Below is a small trained network, with its code and all its weights. Each question gives an input and a class and asks what happens when units are switched off, that is, made to give their printed mean instead of their output.

import numpy as np


def w(rows, s, z=0):
    codes = np.array(rows[::2]) - 128.0
    scale = np.full(codes.shape[1], s)
    scale[-1] = z or s
    return codes * scale


def f(y):
    return y / 2 * (1 + np.tanh(0.7978845608 * (y + 0.044715 * y**3)))


def log_softmax(a):
    a = a - a.max(-1, keepdims=True)
    return a - np.log(np.exp(a).sum(-1, keepdims=True))


def net(x, mask):
    res = np.array(x, float).reshape(1, 6) / 4 @ E
    y = f(res @ A[0][:, :-1].T + A[0][:, -1])
    res = res + np.where(mask, y, B[0][:, -1]) @ B[0][:, :-1]
    return log_softmax(res[-1] @ U[:, :-1].T + U[:, -1])


A, B = {}, {}
E = w([
[128,76,94,60,246],'x0',
[180,142,127,191,144],'x1',
[147,121,213,62,74],'x2',
[133,254,113,114,208],'x3',
[170,240,63,76,69],'x4',
[254,98,66,171,142],'x5',
],0.0073)
A[0] = w([
[132,94,114,115,241,146],'neuron 1',
[154,189,103,135,202,205],'neuron 2',
[78,84,124,148,103,255],'neuron 3',
[149,77,114,94,76,88],'neuron 4',
[64,169,54,164,65,187],'neuron 5',
[148,118,150,251,129,149],'neuron 6',
[150,112,159,246,146,161],'neuron 7',
[180,86,147,181,121,199],'neuron 8',
[118,107,157,137,147,161],'neuron 9',
[148,204,92,107,163,170],'neuron 10',
[112,87,105,140,222,163],'neuron 11',
[164,187,147,149,86,151],'neuron 12',
[148,110,8,184,111,76],'neuron 13',
],0.012,0.0064)
B[0] = w([
[95,196,51,79,143,236],'neuron 1',
[112,92,85,147,107,245],'neuron 2',
[110,78,145,69,64,254],'neuron 3',
[239,80,117,101,186,168],'neuron 4',
[50,151,125,48,87,235],'neuron 5',
[72,88,119,219,69,215],'neuron 6',
[81,107,88,217,119,218],'neuron 7',
[139,97,95,154,79,218],'neuron 8',
[77,141,136,66,91,170],'neuron 9',
[161,124,1,167,133,225],'neuron 10',
[69,170,66,114,114,230],'neuron 11',
[92,169,69,104,138,216],'neuron 12',
[98,125,217,171,100,192],'neuron 13',
],0.0094,0.0075)
U = w([
[168,145,129,133,117,78],'0',
[105,84,164,217,83,154],'1',
[125,154,153,93,202,10],'2',
[157,208,141,130,128,49],'3',
[206,43,192,95,128,107],'4',
[164,142,202,186,204,2],'5',
[126,131,9,112,116,152],'6',
[77,128,227,56,81,241],'7',
],0.012,0.0033)

Each question gives the input, the list of numbers given to net, and the class t.
The units are the neurons (one row each of A and B). Each row of codes is followed by its name. A weight is (code - 128) times the scale printed after its matrix; where a second scale follows, it is the last column's (A, B and U).
mask holds one flag per neuron, in row order. A switched-off neuron (its flag False) gives its mean, the last column of its row in B, instead of its output. The means were averaged over made-up inputs and are rounded, as every weight is.
A unit's drop is (log p(t) with every unit on - log p(t) with that unit switched off) / (log p(t) with every unit on - log p(t) with every unit switched off).
most important unit: the unit with the biggest drop
top k neurons: the k neurons with the biggest drops, biggest first
drop of u: that unit's drop, to one decimal
input [-2,2,-3,3,-6,-8], class 7: most important unit : neuron 10
input [-7,7,-8,-4,1,-7], class 1: top 2 neurons : [neuron 6; neuron 7]
input [-5,-4,1,-2,1,5], class 1: top 2 neurons : [neuron 1; neuron 10]
input [-1,-8,-3,-7,-7,-1], class 7: top 3 neurons : [neuron 3; neuron 10; neuron 9]
input [-1,-7,-8,-6,-8,-4], class 7: top 4 neurons : [neuron 3; neuron 10; neuron 9; neuron 2]
input [6,-8,0,-6,1,-1], class 7: top 2 neurons : [neuron 10; neuron 3]
input [-1,-3,-6,3,-6,8], class 1: top 2 neurons : [neuron 13; neuron 6]
input [-6,-2,-7,-3,1,-4], class 7: drop of neuron 5 : 0.2
input [-1,-8,0,-8,3,-2], class 7: drop of neuron 4 : -0.1
input [6,-3,2,-6,8,-8], class 7: drop of neuron 2 : 0.0
input [1,0,3,-8,5,-2], class 4: drop of neuron 11 : 0.1
